Here is a tiny trained network, its code and every weight. The questions are about switching its units off for an input and a class, where a switched-off unit gives its printed mean instead of its output.

import numpy as np


def w(rows, s, z=0):
    codes = np.array(rows[::2]) - 128.0
    scale = np.full(codes.shape[1], s)
    scale[-1] = z or s
    return codes * scale


def f(y):
    return y / 2 * (1 + np.tanh(0.7978845608 * (y + 0.044715 * y**3)))


def log_softmax(a):
    a = a - a.max(-1, keepdims=True)
    return a - np.log(np.exp(a).sum(-1, keepdims=True))


def net(x, mask):
    res = np.array(x, float).reshape(1, 6) / 4 @ E
    y = f(res @ A[0][:, :-1].T + A[0][:, -1])
    res = res + np.where(mask, y, B[0][:, -1]) @ B[0][:, :-1]
    return log_softmax(res[-1] @ U[:, :-1].T + U[:, -1])


A, B = {}, {}
E = w([
[186,155,122,42,174,172,199,161,119,254],'x0',
[192,109,151,191,29,85,119,215,87,159],'x1',
[187,142,136,126,129,139,101,122,137,118],'x2',
[138,138,120,140,124,141,142,131,134,121],'x3',
[142,136,129,124,141,126,105,139,120,124],'x4',
[127,128,127,123,125,136,111,132,133,130],'x5',
],0.016)
A[0] = w([
[114,163,100,103,211,148,145,101,137,66,254],'N0',
[179,126,167,128,89,130,202,243,80,197,104],'N1',
[142,158,115,94,142,185,150,137,87,254,138],'N2',
[119,149,118,88,228,154,134,116,153,168,117],'N3',
[133,60,155,227,49,113,85,184,89,82,177],'N4',
[87,140,111,145,98,120,75,121,84,27,247],'N5',
[123,132,114,79,222,178,191,76,146,147,189],'N6',
[99,81,126,170,204,144,118,50,187,25,202],'N7',
],0.01,0.0093)
B[0] = w([
[79,181,129,126,154,244,107,39,139,141,218],'N0',
[212,60,104,149,39,88,40,139,62,162,229],'N1',
[250,12,135,122,118,134,123,193,165,182,227],'N2',
[119,60,132,110,253,144,198,179,180,186,196],'N3',
[185,197,208,150,85,60,219,143,29,44,250],'N4',
[96,218,198,116,119,121,96,61,129,88,234],'N5',
[174,162,195,44,184,223,112,153,154,136,228],'N6',
[1,210,126,87,116,106,34,57,136,165,242],'N7',
],0.0095,0.023)
U = w([
[57,189,163,112,108,154,52,1,143,113,218],'0',
[106,125,93,158,112,89,121,150,168,135,2],'1',
[158,186,199,171,73,64,211,136,73,13,159],'2',
[98,142,61,146,101,75,131,166,165,124,10],'3',
[132,101,74,165,113,132,158,129,173,117,9],'4',
[172,118,167,83,193,225,136,138,173,178,213],'5',
[126,99,90,173,152,92,176,171,134,131,49],'6',
[206,72,120,139,46,84,55,172,82,189,163],'7',
],0.0096,0.0032)

Each question gives the input, the list of numbers given to net, and the class t.
The units are the neurons (one row each of A and B). Each row of codes is followed by its name. A weight is (code - 128) times the scale printed after its matrix; where a second scale follows, it is the last column's (A, B and U).
mask holds one flag per neuron, in row order. A switched-off neuron (its flag False) gives its mean, the last column of its row in B, instead of its output. The means were averaged over made-up inputs and are rounded, as every weight is.
A unit's drop is (log p(t) with every unit on - log p(t) with that unit switched off) / (log p(t) with every unit on - log p(t) with every unit switched off).
The circuit of an input: a set's keep is (log p(t) with only the set's units on - log p(t) with every unit switched off) / (log p(t) with every unit on - log p(t) with every unit switched off). Starting from all 8 units, units are removed one at a time, each time the one whose removal leaves the highest keep (on an exact tie, the one counted first), for as long as the keep stays at least 0.8.
circuit, biggest first: the units of the circuit, biggest drop first
top k neurons: the k neurons with the biggest drops, biggest first
drop of u: that unit's drop, to one decimal
input [1,-2,2,8,-4,1], class 5: circuit, biggest first	[N5]
input [5,1,-2,-8,2,5], class 7: top 2 neurons	[N1 N0]
input [-5,1,6,2,4,3], class 2: top 2 neurons	[N4 N0]
input [5,1,-8,-1,2,-2], class 7: top 2 neurons	[N1 N0]
input [1,-8,1,-4,7,3], class 5: top 2 neurons	[N3 N6]
input [-8,1,-4,2,2,8], class 2: top 2 neurons	[N4 N0]
input [-5,1,4,6,-4,3], class 2: top 2 neurons	[N4 N0]
input [0,5,4,-2,-2,-1], class 2: top 2 neurons	[N4 N2]
input [8,2,-1,6,-3,0], class 7: drop of N1	1.0
input [-7,2,4,0,-1,-2], class 2: drop of N4	4.2
input [2,-6,-4,8,0,2], class 5: drop of N2	0.0
input [1,3,8,7,-7,7], class 7: drop of N5	0.3
